Below are the code and all the weights of a small trained network. Each question names an input and a class and asks about switching units off, where a switched-off unit gives its printed mean instead of its output.

import numpy as np


def w(rows, s, z=0):
    codes = np.array(rows[::2]) - 128.0
    scale = np.full(codes.shape[1], s)
    scale[-1] = z or s
    return codes * scale


def f(y):
    return y / 2 * (1 + np.tanh(0.7978845608 * (y + 0.044715 * y**3)))


def log_softmax(a):
    a = a - a.max(-1, keepdims=True)
    return a - np.log(np.exp(a).sum(-1, keepdims=True))


def net(x, mask):
    res = np.array(x, float).reshape(1, 6) / 4 @ E
    y = f(res @ A[0][:, :-1].T + A[0][:, -1])
    res = res + np.where(mask, y, B[0][:, -1]) @ B[0][:, :-1]
    return log_softmax(res[-1] @ U[:, :-1].T + U[:, -1])


A, B = {}, {}
E = w([
[147,128,13],'x0',
[128,130,130],'x1',
[114,2,122],'x2',
[129,129,126],'x3',
[128,127,128],'x4',
[8,136,103],'x5',
],0.0079)
A[0] = w([
[117,30,126,58],'neuron 1',
[182,128,132,115],'neuron 2',
[151,121,47,91],'neuron 3',
[114,107,202,120],'neuron 4',
[120,53,126,47],'neuron 5',
[130,211,124,64],'neuron 6',
[125,125,158,81],'neuron 7',
[144,188,139,83],'neuron 8',
[170,120,153,133],'neuron 9',
[130,32,124,82],'neuron 10',
[129,180,131,99],'neuron 11',
[250,112,151,10],'neuron 12',
[228,105,146,65],'neuron 13',
[143,180,135,111],'neuron 14',
[112,115,199,93],'neuron 15',
[104,55,124,84],'neuron 16',
[142,195,133,74],'neuron 17',
[111,108,208,113],'neuron 18',
[129,180,132,70],'neuron 19',
[37,138,111,42],'neuron 20',
[118,66,126,84],'neuron 21',
[103,36,108,103],'neuron 22',
[18,143,107,41],'neuron 23',
[50,126,115,66],'neuron 24',
[152,82,13,133],'neuron 25',
[103,215,128,89],'neuron 26',
[121,55,125,106],'neuron 27',
[128,131,129,135],'neuron 28',
[124,202,130,60],'neuron 29',
[142,121,50,79],'neuron 30',
[121,139,101,58],'neuron 31',
[128,128,128,129],'neuron 32',
[131,190,129,76],'neuron 33',
[215,127,142,135],'neuron 34',
[129,175,132,74],'neuron 35',
[132,128,116,97],'neuron 36',
[143,123,53,94],'neuron 37',
[123,78,131,69],'neuron 38',
[116,117,194,107],'neuron 39',
[132,193,128,72],'neuron 40',
[134,94,127,92],'neuron 41',
[130,182,11,117],'neuron 42',
[128,201,127,67],'neuron 43',
],0.012,0.011)
B[0] = w([
[227,164,89,178],'neuron 1',
[84,130,118,153],'neuron 2',
[121,185,201,166],'neuron 3',
[123,217,166,194],'neuron 4',
[234,134,80,141],'neuron 5',
[212,141,108,160],'neuron 6',
[117,146,130,109],'neuron 7',
[160,113,101,147],'neuron 8',
[96,147,126,168],'neuron 9',
[199,190,94,194],'neuron 10',
[194,110,97,144],'neuron 11',
[14,215,28,162],'neuron 12',
[7,236,14,175],'neuron 13',
[159,98,96,157],'neuron 14',
[133,190,168,163],'neuron 15',
[194,150,77,166],'neuron 16',
[158,136,105,148],'neuron 17',
[126,213,181,195],'neuron 18',
[164,133,107,127],'neuron 19',
[46,180,34,141],'neuron 20',
[198,165,91,149],'neuron 21',
[175,189,100,210],'neuron 22',
[2,219,7,158],'neuron 23',
[90,173,71,140],'neuron 24',
[95,193,223,254],'neuron 25',
[188,128,95,186],'neuron 26',
[212,238,97,182],'neuron 27',
[130,122,130,136],'neuron 28',
[234,177,76,147],'neuron 29',
[120,177,180,151],'neuron 30',
[115,154,117,102],'neuron 31',
[128,128,128,129],'neuron 32',
[186,126,110,142],'neuron 33',
[10,138,76,218],'neuron 34',
[159,133,104,124],'neuron 35',
[113,143,119,106],'neuron 36',
[129,196,214,158],'neuron 37',
[186,148,96,125],'neuron 38',
[120,193,165,167],'neuron 39',
[185,132,107,143],'neuron 40',
[144,181,105,120],'neuron 41',
[138,174,219,231],'neuron 42',
[229,156,96,149],'neuron 43',
],0.007,0.0053)
U = w([
[202,146,83,82],'0',
[67,155,72,44],'1',
[132,121,136,249],'2',
[130,123,137,232],'3',
[130,123,137,230],'4',
[129,167,194,12],'5',
[145,12,130,52],'6',
[162,5,76,6],'7',
],0.015,0.014)

Each question gives the input, the list of numbers given to net, and the class t.
The units are the neurons (one row each of A and B). Each row of codes is followed by its name. A weight is (code - 128) times the scale printed after its matrix; where a second scale follows, it is the last column's (A, B and U).
mask holds one flag per neuron, in row order. A switched-off neuron (its flag False) gives its mean, the last column of its row in B, instead of its output. The means were averaged over made-up inputs and are rounded, as every weight is.
A unit's drop is (log p(t) with every unit on - log p(t) with that unit switched off) / (log p(t) with every unit on - log p(t) with every unit switched off).
The circuit of an input: a set's keep is (log p(t) with only the set's units on - log p(t) with every unit switched off) / (log p(t) with every unit on - log p(t) with every unit switched off). Starting from the 12 units with the biggest drops (on a tie, the unit counted first), units are removed one at a time, each time the one whose removal leaves the highest keep (on an exact tie, the one counted first), for as long as the keep stays at least 0.8.
circuit, biggest first: the units of the circuit, biggest drop first
most important unit: the unit with the biggest drop
k most important neurons: the k neurons with the biggest drops, biggest first
drop of u: that unit's drop, to one decimal
input [-4,3,-1,-3,5,8], class 1: circuit, biggest first	[neuron 23]
input [-8,-3,2,1,3,-2], class 5: circuit, biggest first	[neuron 18; neuron 4]
input [7,-4,-5,-4,2,2], class 5: circuit, biggest first	[neuron 42; neuron 25]
input [-7,1,6,0,0,4], class 5: circuit, biggest first	[neuron 18; neuron 4]
input [-6,6,-7,-7,-7,-8], class 1: 3 most important neurons	[neuron 34; neuron 12; neuron 13]
input [8,6,-4,1,-1,5], class 5: circuit, biggest first	[neuron 42; neuron 25]
input [8,7,3,8,-4,-8], class 1: 3 most important neurons	[neuron 13; neuron 12; neuron 34]
input [-5,0,2,-4,-6,6], class 1: 2 most important neurons	[neuron 23; neuron 20]
input [3,3,2,2,5,-6], class 1: circuit, biggest first	[neuron 13; neuron 34; neuron 12]
input [-7,0,4,6,4,-3], class 5: 2 most important neurons	[neuron 18; neuron 4]
input [8,7,-7,5,2,-1], class 5: 2 most important neurons	[neuron 42; neuron 25]
input [6,1,3,-5,6,-6], class 1: circuit, biggest first	[neuron 13; neuron 34]
input [-8,0,1,-5,4,-2], class 5: 2 most important neurons	[neuron 18; neuron 4]
input [-2,2,-6,0,2,6], class 0: most important unit	neuron 26
input [8,2,-6,-6,2,-4], class 5: 2 most important neurons	[neuron 42; neuron 25]
input [-4,-1,6,-4,5,7], class 1: 3 most important neurons	[neuron 23; neuron 20; neuron 24]
input [2,-1,2,-4,2,-6], class 1: 3 most important neurons	[neuron 13; neuron 34; neuron 12]
input [-1,1,-5,-1,-6,-6], class 1: drop of neuron 12	0.2
input [-4,-4,-7,-5,1,5], class 0: drop of neuron 32	0.0
input [1,-4,-6,-4,3,0], class 0: most important neuron	[neuron 25]
input [-5,-8,4,-7,0,8], class 1: drop of neuron 20	0.1
